Here is a tiny trained network, its code and every weight. The questions are about switching its units off for an input and a target symbol, where a switched-off unit gives its printed mean instead of its output.

import numpy as np


def w(rows, s, z=0):
    codes = np.array(rows[::2]) - 128.0
    scale = np.full(codes.shape[1], s)
    scale[-1] = z or s
    return codes * scale


def f(y):
    return np.maximum(y, 0)


def softmax(a):
    e = np.exp(a - a.max(-1, keepdims=True))
    return e / e.sum(-1, keepdims=True)


def log_softmax(a):
    a = a - a.max(-1, keepdims=True)
    return a - np.log(np.exp(a).sum(-1, keepdims=True))


def net(x, mask):
    ids = ['αγθλμπτω'.index(c) for c in x.split()]
    T = len(ids)
    res = E[ids] + P[:T]
    u = 0
    for l in range(2):
        q, k, v = (res @ M[l].T for M in (Q, K, V))
        z = softmax(np.where(np.tri(T) > 0, q @ k.T / 2**0.5, -1e9)) @ v
        res = res + np.where(mask[u], z, O[l][:, -1]) @ O[l][:, :-1]
        u += 1
        y = f(res @ A[l][:, :-1].T + A[l][:, -1])
        res = res + np.where(mask[u : u + 4], y, B[l][:, -1]) @ B[l][:, :-1]
        u += 4
    return log_softmax(res[-1] @ U[:, :-1].T + U[:, -1])


Q, K, V, O, A, B = {}, {}, {}, {}, {}, {}
E = w([
[155,177,86,120],'α',
[180,228,219,50],'γ',
[132,185,142,109],'θ',
[253,198,92,219],'λ',
[48,131,133,57],'μ',
[110,154,92,140],'π',
[119,163,114,120],'τ',
[177,5,128,64],'ω',
],0.012)
P = w([
[209,103,26,108],'0',
[56,27,188,183],'1',
[26,126,223,177],'2',
[217,164,67,53],'3',
[136,37,222,200],'4',
[19,138,219,191],'5',
[254,164,110,26],'6',
[75,3,192,190],'7',
[26,153,236,199],'8',
[220,135,97,4],'9',
],0.0071)
Q[0] = w([
[50,211,164,165],'0.h1',
[87,3,1,213],'0.h1',
],0.0075)
K[0] = w([
[165,254,23,161],'0.h1',
[131,56,41,117],'0.h1',
],0.012)
V[0] = w([
[101,32,255,165],'0.h1',
[114,148,133,147],'0.h1',
],0.0091)
O[0] = w([
[176,146,208,79,254],'0.h1',
[6,155,1,177,95],'0.h1',
],0.0088,0.0067)
A[0] = w([
[22,107,165,147,38],'0.n1',
[106,71,217,129,253],'0.n2',
[30,232,147,95,50],'0.n3',
[110,255,112,119,218],'0.n4',
],0.0066,0.0032)
B[0] = w([
[58,217,143,90,140],'0.n1',
[122,151,157,116,255],'0.n2',
[171,152,98,16,149],'0.n3',
[134,1,69,118,166],'0.n4',
],0.013,0.0091)
Q[1] = w([
[112,118,144,145],'1.h1',
[120,254,55,78],'1.h1',
],0.0076)
K[1] = w([
[91,120,50,144],'1.h1',
[3,67,63,110],'1.h1',
],0.0069)
V[1] = w([
[229,71,156,150],'1.h1',
[178,254,122,176],'1.h1',
],0.0072)
O[1] = w([
[172,102,97,253,255],'1.h1',
[231,251,135,163,19],'1.h1',
],0.0043,0.0076)
A[1] = w([
[56,122,195,151,218],'1.n1',
[103,67,153,129,129],'1.n2',
[136,107,114,255,177],'1.n3',
[50,14,141,82,254],'1.n4',
],0.0085,0.0036)
B[1] = w([
[86,148,138,205,176],'1.n1',
[193,104,109,162,175],'1.n2',
[11,114,141,74,142],'1.n3',
[142,169,99,156,250],'1.n4',
],0.011,0.014)
U = w([
[168,63,2,139,234],'α',
[148,90,121,3,212],'γ',
[128,132,98,110,11],'θ',
[52,2,144,74,5],'λ',
[87,174,149,83,101],'μ',
[121,135,88,151,77],'π',
[123,135,98,134,42],'τ',
[105,97,194,178,227],'ω',
],0.009,0.0027)

Each question gives the input, a string of symbols that net reads in full, and the target symbol t.
The units are the heads (2 rows each of Q, K, V and O) and the neurons (one row each of A and B). Each row of codes is followed by its name. A weight is (code - 128) times the scale printed after its matrix; where a second scale follows, it is the last column's (O, A, B and U).
mask holds one flag per unit, layer by layer, with each layer's heads first. A switched-off unit (its flag False) gives its mean, the last column of its rows in O or B, instead of its output. The means were averaged over made-up inputs and are rounded, as every weight is.
A unit's drop is (log p(t) with every unit on - log p(t) with that unit switched off) / (log p(t) with every unit on - log p(t) with every unit switched off).
The circuit of an input: a set's keep is (log p(t) with only the set's units on - log p(t) with every unit switched off) / (log p(t) with every unit on - log p(t) with every unit switched off). Starting from all 10 units, units are removed one at a time, each time the one whose removal leaves the highest keep (on an exact tie, the one counted first), for as long as the keep stays at least 0.8.
units of the circuit, in order: the units of the circuit, biggest drop first
top k neurons: the k neurons with the biggest drops, biggest first
top k neurons in layer l: the k neurons of layer l with the biggest drops, biggest first
drop of u: that unit's drop, to one decimal
input μ ω ω ω λ ω ω ω ω λ, target γ: units of the circuit, in order	[1.n4; 0.h1]
input α μ γ, target γ: top 2 neurons	[0.n3; 0.n4]
input α λ ω μ, target α: units of the circuit, in order	[0.h1; 0.n2]
input γ γ α, target α: units of the circuit, in order	[0.h1; 0.n4]
input ω λ ω μ, target α: units of the circuit, in order	[0.h1; 0.n2; 0.n4]
input ω γ λ μ ω μ, target μ: units of the circuit, in order	[0.n1; 1.h1; 0.h1]
input ω μ μ γ, target α: units of the circuit, in order	[0.h1; 0.n4]
input π ω θ γ μ γ τ, target α: units of the circuit, in order	[0.n4; 0.h1]
input ω λ γ θ, target α: units of the circuit, in order	[0.n4; 0.h1]
input ω ω γ ω ω μ π μ γ θ, target α: top neuron in layer 1	[1.n3]
input γ ω λ μ ω γ θ α λ τ, target α: top 3 neurons	[0.n4; 0.n2; 0.n1]
input ω ω τ γ, target α: top 2 neurons in layer 0	[0.n4; 0.n2]
input ω λ γ, target γ: top 3 neurons	[0.n3; 0.n4; 1.n1]
input ω ω μ ω μ ω ω ω, target ω: drop of 0.h1	0.4
input ω ω γ ω ω γ μ ω μ, target μ: drop of 1.h1	0.2
input λ γ ω μ λ γ ω ω α, target α: drop of 1.n4	0.0
